Below is a small trained network, with its code and all its weights. Each question gives an input and a class and asks what happens when units are switched off, that is, made to give their printed mean instead of their output.

import numpy as np


def w(rows, s, z=0):
    codes = np.array(rows[::2]) - 128.0
    scale = np.full(codes.shape[1], s)
    scale[-1] = z or s
    return codes * scale


def f(y):
    return np.maximum(y, 0)


def log_softmax(a):
    a = a - a.max(-1, keepdims=True)
    return a - np.log(np.exp(a).sum(-1, keepdims=True))


def net(x, mask):
    res = np.array(x, float).reshape(1, 4) / 4 @ E
    y = f(res @ A[0][:, :-1].T + A[0][:, -1])
    res = res + np.where(mask, y, B[0][:, -1]) @ B[0][:, :-1]
    return log_softmax(res[-1] @ U[:, :-1].T + U[:, -1])


A, B = {}, {}
E = w([
[249,184,197,96,82,135,137,126,176,148],'x0',
[126,118,149,123,149,128,139,111,132,115],'x1',
[156,109,95,76,176,207,101,181,60,81],'x2',
[141,180,80,148,140,131,77,50,179,71],'x3',
],0.017)
A[0] = w([
[83,79,59,175,153,126,59,113,188,75,143],'neuron 0',
[181,122,201,101,113,166,132,184,99,189,182],'neuron 1',
[74,148,112,199,100,50,109,80,133,94,206],'neuron 2',
[145,139,88,81,217,186,58,130,75,68,121],'neuron 3',
[92,162,209,138,98,101,187,103,121,198,225],'neuron 4',
[182,182,174,114,84,129,108,107,180,71,128],'neuron 5',
[209,67,180,72,109,189,166,196,94,106,78],'neuron 6',
[163,98,122,66,130,254,92,153,73,69,125],'neuron 7',
[44,135,88,164,147,112,115,84,157,70,196],'neuron 8',
[198,190,120,142,137,135,57,75,171,63,4],'neuron 9',
[89,116,154,181,152,118,173,167,57,163,249],'neuron 10',
[4,34,118,115,120,115,181,183,112,136,238],'neuron 11',
[202,130,116,91,113,161,93,130,128,101,53],'neuron 12',
[160,103,105,78,120,155,83,142,79,86,147],'neuron 13',
],0.012,0.0049)
B[0] = w([
[21,155,176,95,95,137,180,77,54,162,201],'neuron 0',
[120,52,138,203,141,161,195,93,137,153,193],'neuron 1',
[104,150,129,138,69,138,108,36,132,124,203],'neuron 2',
[74,180,69,143,164,146,145,220,108,105,221],'neuron 3',
[171,131,160,125,117,98,100,127,130,221,201],'neuron 4',
[139,84,138,91,120,100,106,162,207,135,199],'neuron 5',
[61,92,165,237,79,190,153,84,151,137,198],'neuron 6',
[92,134,108,203,137,172,158,116,102,59,221],'neuron 7',
[68,127,161,110,64,177,93,82,97,140,207],'neuron 8',
[119,134,30,105,114,79,100,162,160,63,202],'neuron 9',
[148,113,142,126,161,117,39,130,252,140,207],'neuron 10',
[174,137,65,81,188,78,74,161,210,50,254],'neuron 11',
[126,81,100,170,183,160,112,102,160,97,169],'neuron 12',
[66,120,76,115,175,155,136,137,107,78,184],'neuron 13',
],0.011,0.027)
U = w([
[156,146,118,79,107,63,74,139,188,134,245],'0',
[85,117,143,139,94,169,132,85,99,137,223],'1',
[142,127,85,113,151,131,104,189,154,68,25],'2',
[99,171,100,90,127,133,125,159,9,114,2],'3',
[215,115,186,110,100,103,165,165,120,226,207],'4',
],0.015,0.0026)

Each question gives the input, the list of numbers given to net, and the class t.
The units are the neurons (one row each of A and B). Each row of codes is followed by its name. A weight is (code - 128) times the scale printed after its matrix; where a second scale follows, it is the last column's (A, B and U).
mask holds one flag per neuron, in row order. A switched-off neuron (its flag False) gives its mean, the last column of its row in B, instead of its output. The means were averaged over made-up inputs and are rounded, as every weight is.
A unit's drop is (log p(t) with every unit on - log p(t) with that unit switched off) / (log p(t) with every unit on - log p(t) with every unit switched off).
The circuit of an input: a set's keep is (log p(t) with only the set's units on - log p(t) with every unit switched off) / (log p(t) with every unit on - log p(t) with every unit switched off). Starting from the 12 units with the biggest drops (on a tie, the unit counted first), units are removed one at a time, each time the one whose removal leaves the highest keep (on an exact tie, the one counted first), for as long as the keep stays at least 0.8.
units of the circuit, in order: the units of the circuit, biggest drop first
k most important neurons: the k neurons with the biggest drops, biggest first
drop of u: that unit's drop, to one decimal
input [5,-5,2,-7], class 1: units of the circuit, in order	(neuron 6)
input [1,2,-7,-5], class 4: units of the circuit, in order	(neuron 4; neuron 9)
input [0,3,-1,-6], class 0: 2 most important neurons	(neuron 11; neuron 10)
input [-7,-6,0,2], class 1: 2 most important neurons	(neuron 0; neuron 8)
input [8,2,4,-1], class 1: 2 most important neurons	(neuron 6; neuron 11)
input [4,-7,-8,0], class 4: 3 most important neurons	(neuron 11; neuron 4; neuron 10)
input [3,3,0,2], class 0: 3 most important neurons	(neuron 7; neuron 3; neuron 13)
input [-3,-4,0,-2], class 0: 2 most important neurons	(neuron 7; neuron 3)
input [2,6,0,0], class 4: 2 most important neurons	(neuron 11; neuron 7)
input [3,8,-1,2], class 0: drop of neuron 0	0.0
input [2,8,3,-2], class 1: drop of neuron 11	0.3
input [-2,-3,0,-4], class 0: drop of neuron 3	0.4
